-48 -48 -48  14 -> K732
 13 -17  13 -17 -> K49
 24 -23  50 -20 -> K961
 26 -23  55 -18 -> K305
-25  25   6   6 -> K888
 24  22  50 -20 -> K753
 23  23 -43  23 -> K185
count K49: 13 | 2
count K888: 6 | 2
count K732: -48 | 3
count K961: -20 | 1
count K185: 23 | 3
count K305: 55 | 1

-14  -6  13   8 -51  20 -18 : K838
  4  -1  -1   4 -40   9 -13 : K767
  4 -26  27  25   2   5  -7 : K51
  5 -15  31  33 -19  21 -44 : K285
 -1  -1   7   5   6 -20  18 : K783
-22 -16  -4 -14 -14  43  -5 : K74
-11  19 -13 -10  20 -26  21 : K270
  5   5  23 -18  39  -6  23 : K327
 -5 -18   5  -5  18  18  -7 : K150
 -1  14  -9 -11 -30 -15 -20 : K874
 -3  14   1   6 -18  -2  -6 : K731
count K150: -6 | 0
count K327: 5 | 2
count K783: 7 | 1

 -8   6   5  16 -14   0  -9  16  19   9  28  -7 -46   2  14   2  -3  K788
 -5   0  13  -9  -2  -2  -3  13  21  -4 -15   1  20  -7   7  20  13  K592
 -7  -4  12 -12   3   1  22 -12   7  11  -7 -12 -46   2  14   3   2  K605
 -8  -9 -14  26 -16   5  17  26  -8   7   1  -5  12 -20   5   4  16  K280
count K605: -7 | 2
count K280: -17 | 0
count K592: 13 | 3

-23  11  -3 -13 -> K552
-1 -3 -3 -1 -> K190
-8 45 45 -8 -> K352
  0  44 -25  41 -> K34
count K352: -8 | 2
count K352: 45 | 2
count K190: -2 | 0
count K190: -3 | 2

  1  -7  -5   0   4  -1  -1   2   6   3  -4  -2  -2   5  -6  -6   1  -1   5  -3   1  -3  -3   1   2  -1   7   2   1  -7 -37   1  -2   3   3   0  -1  -2  -4   5   5   4   5  -3   0   4  -1   1  -9   3  -8  -1   0  -1  -1  -5   0   3 = K954
  8  -5   0   0   0  -1   2  11   0  -5  -9   3 -13  -4   5   9   3   5 -10   5  -2 -14  -4   2   0   7  11  -4  -4 -12   8 -18  23  -3  13 -19   5   5   4  -1  -1  -4   1   6 -11 -15  -7   8   5  -4  31   7  -5   9   3   4 -15  12 = K820
  3  -5   1 -21  -9  -8   9 -11  -6  -6 -20  -7 -20  11  -9 -15   7 -26   4 -13  -8 -10   0   5   4   2  19  -4   4  -8   6 -16  -3  -1   1 -11   3 -28 -11  -4   8   8  -2   2   1   1 -11 -11 -10   1  -2   5 -17  -9  11 -15 -11   5 = K17
-16 -15 -17   2   2 -13  14  -5   0 -10  -9   7   9   0  -3  12 -13 -19   4  23  -7   8   8   1   0   0  -4   6  -9   9   0  15 -13 -13  43  -3 -36   1 -36   6   5  -9   8   5   6  -6 -36   1 -20 -27  -4   3 -36 -20 -17  -7 -12   6 = K33
count K33: -36 | 4
count K17: -9 | 3
count K17: -10 | 2

-45  36  42 -35  36 -46 -35 : K347
-21  36 -21 -18 -21 -18 -18 : K297
 19  10  30 -43  16 -51  12 : K630
-10 -11 -12 -12 -18  37 -12 : K995
 31   5   8  19  30  -2 -32 : K769
-23  -7 -29   1  18 -30  21 : K103
-19  -1  -8  31  41  -5 -24 : K777
  8 -42   3 -20 -39 -20 -22 : K226
count K226: -19 | 0
count K297: -21 | 3
count K995: -9 | 0
count K347: 36 | 2

-27  -8  -1 -27 = K281
 -7   1 -13  15 = K293
36 17 -8  9 = K462
35  7  2 21 = K614
-16 -30 -16 -16 = K248
33  8  0 19 = K127
42  7 12 14 = K118
count K281: -8 | 1
count K248: -16 | 3
count K281: -27 | 2
count K462: 9 | 1
count K293: -7 | 1
count K293: 15 | 1

 19 -37 -16 -12  17   4  -2  -1  21   1 -41   5   8 -25  16 -11 -14   2  20  -9 -21   4  -3  -7  -2   0   1 -19 -18 -11  -7 -26 -16  22 -11 -13  15 -39 -29   3  18   5  -1  -6 -24 -12  -3  -5  -6  17   4 : K229
 -3  -9  -7 -16   3  14  10   3  -7  13 -14   6   8  -3 -29  15  13  19 -15  10 -12  -9  12   3   5   1 -15 -22  -2  25   0 -13 -13  13  -8   6  -8  -3 -28  -2 -12  -1   4   4  -3  19  -9  -4  12  16   7 : K705
 20  -9  -7 -16   3  14  10   3  -5  13  17   3   8  -3 -29  15  13  19 -15  10 -12  -9  12   3   5   1 -15 -22  -2  25   0 -13 -13  13  -8   6  -8   4 -28  -2 -12  -1   4   4  -3  19  -9  -4  12  16   7 : K18
 20  -9  -7 -16   3  14  10   3  -7  13  17   6   8  -3 -29  15  13  19 -15  10 -12  -9  12   3   5   1 -15 -22  -2  25   0 -13 -13  13  -8   6  -8  -3 -28  -2 -12  -1   4   4  -3  19  -9  -4  12  16   7 : K91
 -8  10  -8 -34  -3  -4 -13  12   1 -15   6  13  -2   9  -4 -15   5  -1 -17  -8 -29  -4 -15   7   0  -3 -10 -22   4 -12   1  -3   4 -14 -21  16  10   0 -16 -13  -1   7  -6  20  -1 -27   2   9  20 -19 -17 : K106
 20  -9  -7 -16   3  14  10   3  -7  13  17   3   8  -3 -29  15  13  19 -15  10 -12  -9  12   3   5   1 -15 -22  20  25   0 -13 -13  13  -8   6  -8  -3 -28  -2 -12  -1   4   4  -3  19  -9  -4  12  16   7 : K302
count K302: 20 | 2
count K705: -3 | 4
count K18: 5 | 1

 0  0 27 27 -1 27  K23
  1 -17   1  26   4   0  K130
7 3 3 3 3 2  K746
count K130: 1 | 2
count K23: 27 | 3
count K746: 3 | 4
count K23: -1 | 1
count K23: 0 | 2
count K746: 2 | 1

-10  11  23 -13 -30 -32 -17  34 -11  16  10   4 -11  38   5  13   8 = K181
-17 -20  36  -8 -27 -37 -20  28 -14  33  13  28 -20  31 -20  -1  28 = K306
-22  39   4   4 -15  -3 -25   6 -15  17 -10  -7 -27  47 -14   4  20 = K451
-13  -5 -24  -9  -6 -24  -5  -6   5  -3 -10 -22  11  -6 -20  20  -1 = K546
-17  21  36  -8 -16 -37 -18  33  -8  33  13  -8  -8  31   8  -1  11 = K632
  4  -6   0 -20 -21 -34  11  -2 -20  33  11  11  -1  15  29 -23 -20 = K718
-10  -2  23 -13 -30 -32 -17  34 -11  16  10   4   1  38   2  26   8 = K242
-13  -5 -27 -10  -6 -24 -15  11   5  -3  -8  -9  33  -6 -11  20  -1 = K457
count K181: 35 | 0
count K306: -20 | 4
count K632: -8 | 4
count K718: 11 | 3
count K546: -9 | 1
count K546: -3 | 1

 26   1   1  15  -4  30   7   2 -10  -1   1   9  -9  28   3  12 -36  -1  21 -24  -6 -22  -8  12  -8 -12   0 -37  -3 -19  -6 -21  -3   2 -25  15  -1  26  13  11  -7  -1   8  25  -3  -5  12  -8  15   3 -12  -6 -10   1 -17   6 -36  20 : K825
-12   6  -3  13   0   5  15  32  -9   4  24 -36  26  -2  27 -25  15 -12 -18  16  -5  23   0 -12   8   3  22  10   0 -11  -9 -17  -4   0  -2 -12  -1   8  -5  -3  22 -12  -6 -14 -14  46 -32  -4 -12   4 -11  14   2  24  -7  -7  -4  -5 : K760
 19  -8 -11 -38  -7  -8 -11 -16  24  14 -42  27 -22 -21 -31  -7  -3   6  -1 -14   3  -6  13   4 -21   1 -23  16  12  24  16  29   1   9  19 -15   5 -17  -8  -3   9 -21  -6   8  14 -35  35  -9  -9   5  28 -24  17 -19   7  -3  11  -6 : K898
-12  -9  13 -16   4 -32 -41 -22   8 -11  -1  11  38 -30  -9   9  18   3 -19   1  -5  -5 -12  -8 -10  -3 -26  15  19  22  16  11  11   7  15   1  12  -9  -9  -4 -10  -2  -7  -9  26 -31  -4   9 -11 -14  28  -7  -3  38   8  -4  38  -3 : K829
 -3 -11   7 -22   3 -26 -24 -20  17  -6 -23  15 -13 -34 -17  -1  13   1  -9  -9  -8   0  -7  -7  -3  -2 -24  21  16  31  17  14  -1   4  14  -9  16 -22  -6  -2  -6 -11  -8 -19  28 -28   6   9  -8 -14  27 -10   7 -10   9  -2  35  -7 : K810
-10  10  -9  26   1  21  26  20  -2  -1  39 -36  16   6  31 -29   6 -11 -14  12   6   0  -7   5  18  -6  32  -1 -14 -10 -22 -11  -9  -7  -8   3 -10  10   4   4  12  -2  -3   0 -24  48 -24   0  -3   3 -28  21 -11  17  -1 -12 -15   5 : K173
-22   9  -4  19   0  13  21  28  -5   0  33 -37  24   1  31 -28  12  -2 -16  15   0  13  -5   1  13  -2  27   6 -18  -9 -15 -17  -7  -3  -4  -6  -5   9   0   1  19 -11  -8  -8 -16  47 -30  -2  -5   3 -19  16  -4  22  -6 -10  -9   0 : K405
-27  -5   7  11   7 -24   1  23 -15  13   6 -24  22  -6   7  -9  23   0 -13  22   5  25   8  -3 -15  15  11  17 -10 -17   4  -6   0 -12   0  -7  -5   2  -6 -15   8   7   4 -24  -9  48 -16   0  -6   4   7  10   3  22   0   5   8  -7 : K525
count K760: 0 | 4
count K829: -9 | 5

  0   0 -30   0 -30  K655
 40 -14  11  14   5  K642
-31  -3 -13  -3  -3  K857
-2 -4 38 26  2  K580
-4 -2  1  1 29  K543
 16   2  -3  -7 -13  K415
48 -4 38 26  2  K356
count K857: -2 | 0
count K655: -29 | 0
count K655: 0 | 3

  2  37   2   2  37  37   2 -20 = K979
-20 -16   3  14  16  -7 -19 -18 = K125
 -2  36  -9   2  -9  -4   2 -51 = K422
 44 -14 -13  44  44 -19 -13  43 = K714
count K979: 37 | 3
count K714: -19 | 1
count K979: -20 | 1

 27  -4 -12 -24   0   4   2 -40  48 -20   3 -10  27 -48   8  -5   3 -> K982
 49   3   1  17  -9  -6 -21  27  -2 -17 -12   5  14  24  -6 -15  51 -> K723
 -4  -6  -7 -12  -7  -7 -44 -12  -5  -2 -44  20 -13  -5  -2  -7  -2 -> K524
count K524: -44 | 2
count K524: -11 | 0
count K524: -7 | 4
count K982: 48 | 1
count K982: 2 | 1

-12 -11  -3  19  18 -> K166
-13 -13 -13 -13 -12 -> K699
-5 -5 17 -2 -2 -> K290
count K699: -13 | 4
count K166: 18 | 1
count K290: -2 | 2
count K166: -4 | 0
count K699: -14 | 0
count K290: -1 | 0

  0  -8   4   2   3   2  17  15  -3  -8  -3  -2   3  -6 -13   6   7  -1 -19   2   0  -3   1  -2   1 : K273
 1 -8  7  8 -7  1 20 31  9 -9  0 -4  4 -6  0 28 13 -7 -4 -6  0 -1  9 -4  0 : K137
 -1   6   4   4  -1   1  19   1   5   7  -1   0  -1   6 -10   2  -1   1 -16  -1   0   1   6   1   0 : K931
 -1  21  -2  -3  -7  -5  -7  -7  -2  18  -2   3   2  14  -7 -15  10 -10  -7  -8   0  -3  -5  -8   0 : K72
  0  10  17 -12  -3   3  50  14  -9   9   3 -12   0   5  18 -23   5   2  25   5   0   1  -6   1   0 : K847
 -2  25  -5  -5   1   6 -13   1   2  22  -1   6  -1  17   0   3  -4   8   3   0   0  -1   9   3   0 : K907
  1   3  -8  -3  -9  -2 -21  38 -11   3   1   2   5   1  -2 -28  21   5   1  -6   1   2 -12   4  -1 : K195
 -2  25   7   4   9  -6  22 -16  -4  24  -1  -1  -2  16 -12  -5  -8  -5 -15   9   1  -1  -2  -4  -1 : K656
  0 -15  -1   3   5   6  -6 -11  -6 -16  -3  -5  -2 -12 -19 -26 -10   9 -26   4   0   4  -6   5   1 : K917
 -2  25  -5  -5   1   6 -13   1   2  22   6   6  -2  -5  15  -6 -10  -2  13   9   0  -3   0  -2   0 : K436
count K847: 4 | 0
count K72: -6 | 0

